In the rows, zero is written as 128.
Each row of numbers belongs to one of the nodes below and depends on some of the facts about them. Some rows are named. Which node is each other row?

Some rows with their names:
j272: [175  83 159 146 120 131 146 109 150 206 164 140 131  75  91  81 199 119
 151 154 118  71 119 117 137 130 142 186 108 110 102  87  81 156  98 125
 143 146  97 106 160 121]
j18: [113 106 137 113 139 131 111 118 127 121 159 140 112 130 142 130 140 129
 127 118 144 118 112 130 145 158 168 109 114 122 140 130 136 143 148 122
 125 137 131 119 150 139]
j754: [175 115 147 163 117 128  84  84 104  78 132 139 237 166 105 152 153 147
 112 110   5 159 119 143 123 161 146 124 135  80  99 164 101  83  66 108
 108 142  80  72 159  98]
j451: [122 124 120 150 119 141 133 134 121 131 136 125 134 133 104 127 130 148
 109 121 104 151 156 146 147 135 111 118 130 147 131 130 116 125  83 113
 125 132 128 131 158 117]
j844: [110 104 138 110 140 130 109 117 127 119 161 141 110 129 143 131 142 127
 127 116 148 117 109 130 150 161 173 106 113 120 143 134 136 145 149 122
 124 137 132 120 154 142]
j942: [123 151 136 118 158 102 115 121 106  94 114 129 102 142 143 137 160  90
 110 120 180 107  84 117 156 139 171 101 151  98  86 143 138 149 172 150
 122 131 154 151 116 133]
j812: [105  91 133 118 146 123 119 122 164 116 190  85 120  79  64 163  92 138
 155 128 130 172  79  91  72 118  50 145 128  53 167 158 152  67 138 133
 157 144 103  87 123 118]
j390: [145 155 121 166 123 109 141 120 108 119  96 120 125 131 146 110 134  99
 129 135 157 115 113 116 121 107 123 148 152 107  92 121 110 135 150 149
 126 127 146 149  89 121]
j353: [156 193 136 104 150 112 172 145 116 142  71 112 138 145 133 133 102  77
 150 170 127 104 126 181 107  99 115 135 135 101  93 129 139 133 178 130
  81 129 117 151 110 155]
j927: [111 155 132 125 131  92 131 144 140 131 101 106 131 125 113 162 135  86
 136 125 145 129  91  89  96 118  85 151 152 106 109 136 147 108 144 174
 160 109 134 149  72 110]
j443: [143 147 119 179 114 116 142 116 106 123 105 122 124 125 156  99 130 101
 137 136 160 113 116 117 118 111 123 156 149 107 100 115  99 136 151 148
 124 130 147 145  90 121]
j79: [210 149 148 119  76 147 154  97 110  79 136 153 182 137 113 194  98 115
 193 146  50  96  78 191  67 201 135 163  97  95  99 145 128  86 124  83
  72 168 125  71 150 159]
j532: [154 156 105 131 143 121 136 128  98 108  56 115 181 169 117 108 146  95
  61 137  70 187 145 114 188 109 125  75 179  85  93 159 100 119  65 149
 133 105 115 135  93 101]
j845: [150 132  92  97  84 128 103 143 199 193  78 162 106 138 171 123  87 209
 101 118 146  86 184  96 128 140 193 135 121 183 143 107 155  97 115  75
 134 110 162 148  78 150]
j819: [110 129 122 170 114 142 137 140 116 131 143 123 118 129  86 137 130 161
 108 114 118 145 161 160 145 139  94 126 132 169 122 127 120 127  79 105
 119 142 138 144 176 116]
j495: [ 88 149 137 108 131  79 124 155 160 143 108  98 133 119  96 190 133  76
 144 119 142 135  77  67  77 127  59 158 150 104 119 143 166  89 139 189
 183 100 127 146  59 100]
j63: [175 123 136  94 170 123 142 132 130 151 166  92 126 114  97 112 129 124
 153 179  80 110 100 188  88  94  87 150 118  83 131 101 103 146 155  99
  75 135  56 106 184 183]

How the nodes are related:
j845 {κ=j720, μ=j77}
j27 {κ=j952}
j442 {κ=j390, μ=j722}
j861 {κ=j443, μ=j149}
j63 {κ=j241, Ψ=j975, γ=j204, μ=j204}
j868 {κ=j56, Ψ=j121, γ=j121,j19, μ=j121}
j217 {κ=j532, γ=j243, μ=j851}
j756 {κ=j967}
j767 {κ=j353, μ=j79}
j711 {κ=j503}
j754 {κ=j532, γ=j409, μ=j217}
j451 {κ=j444}
j851 {κ=j532, γ=j409, μ=j208}
j208 {κ=j532, Ψ=j409,j754, μ=j243}
j371 {κ=j501}
j342 {κ=j495, Ψ=j808, μ=j808}
j210 {κ=j774}
j835 {κ=j854, μ=j987}
j319 {κ=j967, μ=j128}
j503 {κ=j426, μ=j967}
j608 {κ=j56, γ=j142, μ=j969}
j512 {κ=j388, μ=j502}
j854 {κ=j56, μ=j510}
j844 {κ=j426, μ=j49}
j444 {κ=j56, μ=j854}
j816 {κ=j495, μ=j130}
j969 {κ=j56, μ=j444}
j143 {κ=j736, μ=j116}
j351 {κ=j510, γ=j980}
j867 {κ=j426, μ=j942}
j18 {κ=j942}
j532 {κ=j56, μ=j608}
j737 {κ=j442}
j516 {κ=j736, Ψ=j116, γ=j116,j143}
j865 {κ=j927, μ=j264}
j108 {κ=j967, Ψ=j756, γ=j11, μ=j756}
j648 {κ=j388}
j115 {κ=j353, μ=j767}
j409 {κ=j532, μ=j754}
j19 {κ=j56, Ψ=j608,j969, γ=j868, μ=j868}
j495 {κ=j927}
j736 {κ=j720, μ=j764}
j79 {κ=j353, γ=j455, μ=j241}
j272 {κ=j443, Ψ=j861, γ=j149, μ=j861}
j149 {κ=j443, γ=j861}
j121 {κ=j56, Ψ=j868, γ=j19}
j264 {κ=j927, μ=j495}
j980 {κ=j510, Ψ=j418, γ=j418, μ=j418}
j639 {κ=j353}
j260 {κ=j865, Ψ=j909}
j66 {κ=j495, γ=j542}
j542 {κ=j495, Ψ=j812,j66, γ=j130, μ=j828}
j361 {κ=j720, Ψ=j845, μ=j845}
j750 {κ=j443, Ψ=j861, γ=j861, μ=j272}
j128 {κ=j967, γ=j435, μ=j162}
j808 {κ=j495, γ=j130, μ=j66}
j963 {κ=j767}
j510 {κ=j56, μ=j19}
j21 {κ=j495, μ=j816}
j909 {κ=j865, γ=j260, μ=j260}
j819 {κ=j510, μ=j351}
j452 {κ=j210}
j241 {κ=j353, μ=j455}
j671 {κ=j720, γ=j845,j764}
j315 {κ=j426, μ=j503}
j942 {κ=j426}
j418 {κ=j510, μ=j819}
j967 {κ=j426, μ=j844}
j764 {κ=j720, Ψ=j361, γ=j361, μ=j671}
j130 {κ=j495, Ψ=j21, μ=j342}
j987 {κ=j854}
j828 {κ=j495, Ψ=j21, γ=j21, μ=j812}
j283 {κ=j77}
j11 {κ=j967, γ=j319,j108, μ=j108}
j49 {κ=j426, Ψ=j867, γ=j867,j315, μ=j867}
j975 {κ=j241, Ψ=j63,j204, μ=j63}
j502 {κ=j388, μ=j648}
j142 {κ=j56, μ=j532}
j722 {κ=j390}
j140 {κ=j502}
j441 {κ=j776}
j776 {κ=j426, μ=j952}
j116 {κ=j736, μ=j516}
j308 {κ=j115}
j243 {κ=j532, Ψ=j754}
j435 {κ=j967, Ψ=j319, μ=j319}
j952 {κ=j426, μ=j315}
j77 {κ=j720, μ=j736}
j812 {κ=j495, Ψ=j342,j542, γ=j816, μ=j21}
j455 {κ=j353, μ=j639}
j162 {κ=j967, Ψ=j108,j11, γ=j128,j319, μ=j11}
j204 {κ=j241, Ψ=j975, γ=j975}
j912 {κ=j854, γ=j835, μ=j835}

Name these rows:
No name comes twice in this set of rows, the named rows included.
[ 88 102 136 105 120 115 117 145 170 160 154 117 136 109 108 171 120 117
 154 119 116 140 107  90  86 147  81 155 114 127 165 131 155  97 123 152
 172 112 110 115 107 113] => j342
[142 133  85  69 139 126 147 168 122 155 137  95  97 148 163 119  92 121
 138 169  93 124 118 187  98 118  80 123 120 146 178  78 110 163 155 100
  79  94  83 138 147 210] => j975
[147 155 119 175 119 110 142 118 107 120  98 120 127 128 154 104 132  98
 133 137 160 113 114 116 119 107 121 153 154 104  93 119 102 134 151 150
 126 127 148 148  86 119] => j442
[144 159 124 150 131 110 138 125 112 114  94 120 126 134 136 120 133 103
 126 136 153 117 111 118 123 108 122 140 152 111  91 127 119 132 148 148
 124 125 144 149  94 123] => j501
[168 119 159 106 150 165 110 101 122  44 146 151 147  98 122 108 126 184
 165 117 114 143 145 110  88  36 133 136  98 183 135 128 146 136 143 142
 139 134 132  84 146 114] => j516
[129 113 127 138 115 138 127 123 130 138 141 135 129 120 141 115 118 138
 141 130 125 125 136 130 120 131 131 138 117 132 145 120 118 129 129 120
 128 130 124 117 133 130] => j371
[118 181 118 190 127 115 148 152  93 109  93 107 113 145  69 148 146 131
  82 113 145 141 146 156 154 118  76 123 173 158  60 136 120 127  84 128
 113 138 162 186 151 102] => j510
[123  92 170 110 158 129  97  96 128 110 187 146 118 115 113 132 165 127
 133 115 146 112  92 137 148 163 188 109 106  92 122 149 140 144 153 117
 121 163 124 102 182 128] => j162
[146 159 121 155 127 109 141 124 111 116  93 120 128 131 141 115 135 100
 126 135 156 117 112 118 122 105 122 141 153 108  89 125 115 132 149 151
 124 126 146 150  90 123] => j774
[157 200 139  93 154 113 177 150 116 145  68 109 141 148 133 135  95  74
 153 179 123 103 129 193 104  98 113 138 132  98  92 130 143 135 183 126
  72 132 110 150 114 161] => j241
[169 118 125 105 125 146 111 117 150 108 126 146 123 109 131 113 121 185
 138 124 124 116 143 105 106  85 147 139 114 166 134 114 136 123 128 113
 136 124 137 109 124 139] => j283
[111 143 144 101 169 101 103 119 106  88 130 135  92 144 145 146 167  88
 104 112 189 102  72 123 172 158 193  82 146  96  92 149 149 156 182 145
 119 136 154 151 132 140] => j967

Now the same nodes, written a new way:
Some rows with their names:
j501: [146 126 129 130 117 145 154 160 119 175  97 140 112 112 117]
j750: [117 157 156 114 112  89 140 135 194 109 184 184 117 112 152]
j390: [143 122 130 127 116 143 155 158 125 174  88 151 112 107 112]
j963: [119 113 110 125 102 115 125  93 131 119 137 113  90 129 133]
j315: [102 124 104 122 136 146 121 136 158 112 142 109 131 154 109]
j845: [151 118 132 147 153 122 125 105 127 106 153 139 104 145  96]
j720: [201 120 138 163 147 145 157 158 104 164 132 142  95 125  89]
j736: [212 120 142 169 153 145 159 158 101 162 138 142  92 128  83]
j241: [151 113  98 133  67 134 160 128 107 183 115  98  66  95 148]
j865: [141 153 156 156  93 147 154 150 109 178  83 134 135 131 116]
j967: [124 130  87 128 124 185 154 204 155 168 125  91 142 137 109]
j11: [ 83  75 143 171  94 144  55 237 123  23 157  91 139  91 133]
j542: [139  55 188 187 113  74  76  87 169 190 128 109 223 178 184]
j441: [107 123 108 124 134 140 121 131 154 112 140 115 130 150 112]
j952: [134 130 102 129 122 174 156 192 142 173 113 107 131 127 112]
j854: [155 152 143  91 150 153 125 161  88 180  96 128 118 104 150]
j452: [114 119 128 122 131 117 120 110 142 114 123 143 116 134 113]

Rows to name:
No name comes twice in this set of rows, the named rows included.
[139 157 161 159  91 147 153 147 109 177  84 130 137 134 118] => j927
[156 158 143  85 156 156 119 159  82 178 100 124 119 105 156] => j532
[120 109 108 132  99 107 130  93 130 113 147 114 105 116 148] => j79
[115 136 145 123 120  95 137 126 175 105 164 173 127 111 145] => j272
[120 185 174 109 100  78 151 149 223 112 222 203 113 105 173] => j149
[130 112 131 119 116 136 160 162 138 173  70 178 114  96 103] => j502
[124 137 135  99 156 119 103 112 113 111 136 130 137 121 155] => j608
[154 112 130 158 154 116 135 106 124  97 164 142 128 126 115] => j671
[ 98 114  98 141 134 146 125 150 154  88 160 106 160 127 130] => j128
[133 178 181 180  73 149 153 137 101 179  76 120 154 153 116] => j495
[106 120 103 127 134 137 126 139 157 106 149 112 147 142 122] => j49
[154 113 126 165 159 122 143 100 120  94 166 145 137 117 119] => j764
[121 114 173 176 104  98 107  92 142 140 125 119 189 161 151] => j66
[129  93 179 178 107  90  93  91 152 160 124 116 198 171 159] => j808

The same nodes again, as new rows of numbers:
Some rows with their names:
j501: [113 115 152 150 107 115 126  77  93 108 108  97 143 108 113]
j861: [137 211 109 122 144 143 150 163 132 114 124 182  93  50 145]
j722: [116 134 124 129 145 145 130 148 158 123 118 162 142 146 107]
j963: [126 141  92 123 160 152 121 137 141 115 113 139 101 140  99]
j451: [122 125 130 100 150 116 124 150 111 163 127 121 138 137 157]
j912: [142 145  89 149 143 132  97 181 115 127 113 148 134 128 191]
j512: [158 166 100 148 122 138 110 159 141 120 103 147  99 121 150]
j980: [ 98 117 107 123 148 147 124 181 134 147 115 154 176 151 144]
j441: [137 163 108 123 111 142 120 138 166 112 165 137 122 145 144]
j63: [123 162  94 149 170 158  98 140 149 115 111 125  88 157 109]
j143: [111 157 104 102 131 161 131 144 165 138  86 152 129 144  82]
j909: [160 134 124 176 132 140 115 158 160 124 106 161  88 123 171]
j975: [120 159 129  92 152 143 126 122 128 146  88 109  93 158  99]
j828: [141  77 145 171 143 146 149 139 197 150 131 159  80 122 150]
j808: [184  97 109 179 143  58 127 131 223 122  93 180  76 104 180]
j210: [113 107 154 156 107 113 126  80  87 101 108  93 145 103 109]
j388: [114 111 154 155 106 114 127  75  84 109 110  95 143 101 102]

Name these rows:
No name comes twice in this set of rows, the named rows included.
[153  90 140 107 138  44 157  93 222 176  90 150  92 104 145] => j130
[159  73 134 129 147  45 170 111 216 152  99 164  91 122 144] => j542

